Here is a tiny trained network, its code and every weight. The questions are about switching its units off for an input and a class, where a switched-off unit gives its printed mean instead of its output.

import numpy as np


def w(rows, s, z=0):
    codes = np.array(rows[::2]) - 128.0
    scale = np.full(codes.shape[1], s)
    scale[-1] = z or s
    return codes * scale


def norm(h):
    return h / np.sqrt((h * h).mean(-1, keepdims=True) + 1e-5)


def f(y):
    return np.maximum(y, 0)


def log_softmax(a):
    a = a - a.max(-1, keepdims=True)
    return a - np.log(np.exp(a).sum(-1, keepdims=True))


def net(x, mask):
    res = np.array(x, float).reshape(1, 3) / 4 @ E
    u = 0
    for l in range(4):
        y = f(norm(res) @ A[l][:, :-1].T + A[l][:, -1])
        res = res + np.where(mask[u : u + 3], y, B[l][:, -1]) @ B[l][:, :-1]
        u += 3
    return log_softmax(norm(res)[-1] @ U[:, :-1].T + U[:, -1])


A, B = {}, {}
E = w([
[195,130,17],'x0',
[133,170,253],'x1',
[140,78,135],'x2',
],0.0058)
A[0] = w([
[254,163,156,3],'L0N0',
[102,98,124,125],'L0N1',
[158,144,132,200],'L0N2',
],0.014,0.0049)
B[0] = w([
[6,90,62,237],'L0N0',
[102,218,80,172],'L0N1',
[156,11,120,254],'L0N2',
],0.012,0.0033)
A[1] = w([
[185,54,238,164],'L1N0',
[1,100,120,218],'L1N1',
[18,157,105,8],'L1N2',
],0.0087,0.0015)
B[1] = w([
[124,167,145,193],'L1N0',
[106,100,147,255],'L1N1',
[66,8,68,193],'L1N2',
],0.014,0.0063)
A[2] = w([
[88,97,100,68],'L2N0',
[213,89,167,5],'L2N1',
[115,250,119,73],'L2N2',
],0.011,0.0017)
B[2] = w([
[125,2,197,253],'L2N0',
[88,84,99,134],'L2N1',
[45,110,157,146],'L2N2',
],0.0057,0.0045)
A[3] = w([
[206,162,148,86],'L3N0',
[127,120,171,4],'L3N1',
[255,108,102,153],'L3N2',
],0.0076,0.0017)
B[3] = w([
[58,174,80,130],'L3N0',
[185,158,116,168],'L3N1',
[250,210,112,254],'L3N2',
],0.012,0.0017)
U = w([
[41,19,80,187],'0',
[162,205,118,27],'1',
[101,184,249,197],'2',
[137,203,109,42],'3',
[183,176,132,7],'4',
[250,134,14,192],'5',
[149,203,110,27],'6',
],0.017,0.012)

Each question gives the input, the list of numbers given to net, and the class t.
The units are the neurons (one row each of A and B). Each row of codes is followed by its name. A weight is (code - 128) times the scale printed after its matrix; where a second scale follows, it is the last column's (A, B and U).
mask holds one flag per neuron, layer by layer. A switched-off neuron (its flag False) gives its mean, the last column of its row in B, instead of its output. The means were averaged over made-up inputs and are rounded, as every weight is.
A unit's drop is (log p(t) with every unit on - log p(t) with that unit switched off) / (log p(t) with every unit on - log p(t) with every unit switched off).
The circuit of an input: a set's keep is (log p(t) with only the set's units on - log p(t) with every unit switched off) / (log p(t) with every unit on - log p(t) with every unit switched off). Starting from all 12 units, units are removed one at a time, each time the one whose removal leaves the highest keep (on an exact tie, the one counted first), for as long as the keep stays at least 0.8.
circuit, biggest first: the units of the circuit, biggest drop first
top k neurons: the k neurons with the biggest drops, biggest first
k most important neurons of layer l: the k neurons of layer l with the biggest drops, biggest first
drop of u: that unit's drop, to one decimal
input [5,-2,5], class 5: most important neuron of layer 0 -> L0N0
input [-8,2,-2], class 2: circuit, biggest first -> L0N0, L1N2
input [2,-5,-6], class 5: top 3 neurons -> L0N0, L1N2, L1N1
input [2,0,-4], class 5: circuit, biggest first -> L0N0, L1N2, L0N2, L1N1
input [2,-8,4], class 5: circuit, biggest first -> L0N0, L1N2, L3N2
input [0,1,-4], class 2: top 3 neurons -> L1N0, L0N0, L1N2
input [-7,1,-4], class 2: circuit, biggest first -> L0N0, L1N0
input [-8,1,8], class 2: circuit, biggest first -> L0N0, L1N2
input [-8,1,6], class 2: top 2 neurons -> L0N0, L1N0
input [-1,5,-8], class 2: drop of L0N0 -> 1.8
input [-8,3,5], class 2: drop of L0N0 -> 0.7
input [-7,4,3], class 2: drop of L0N0 -> 0.4
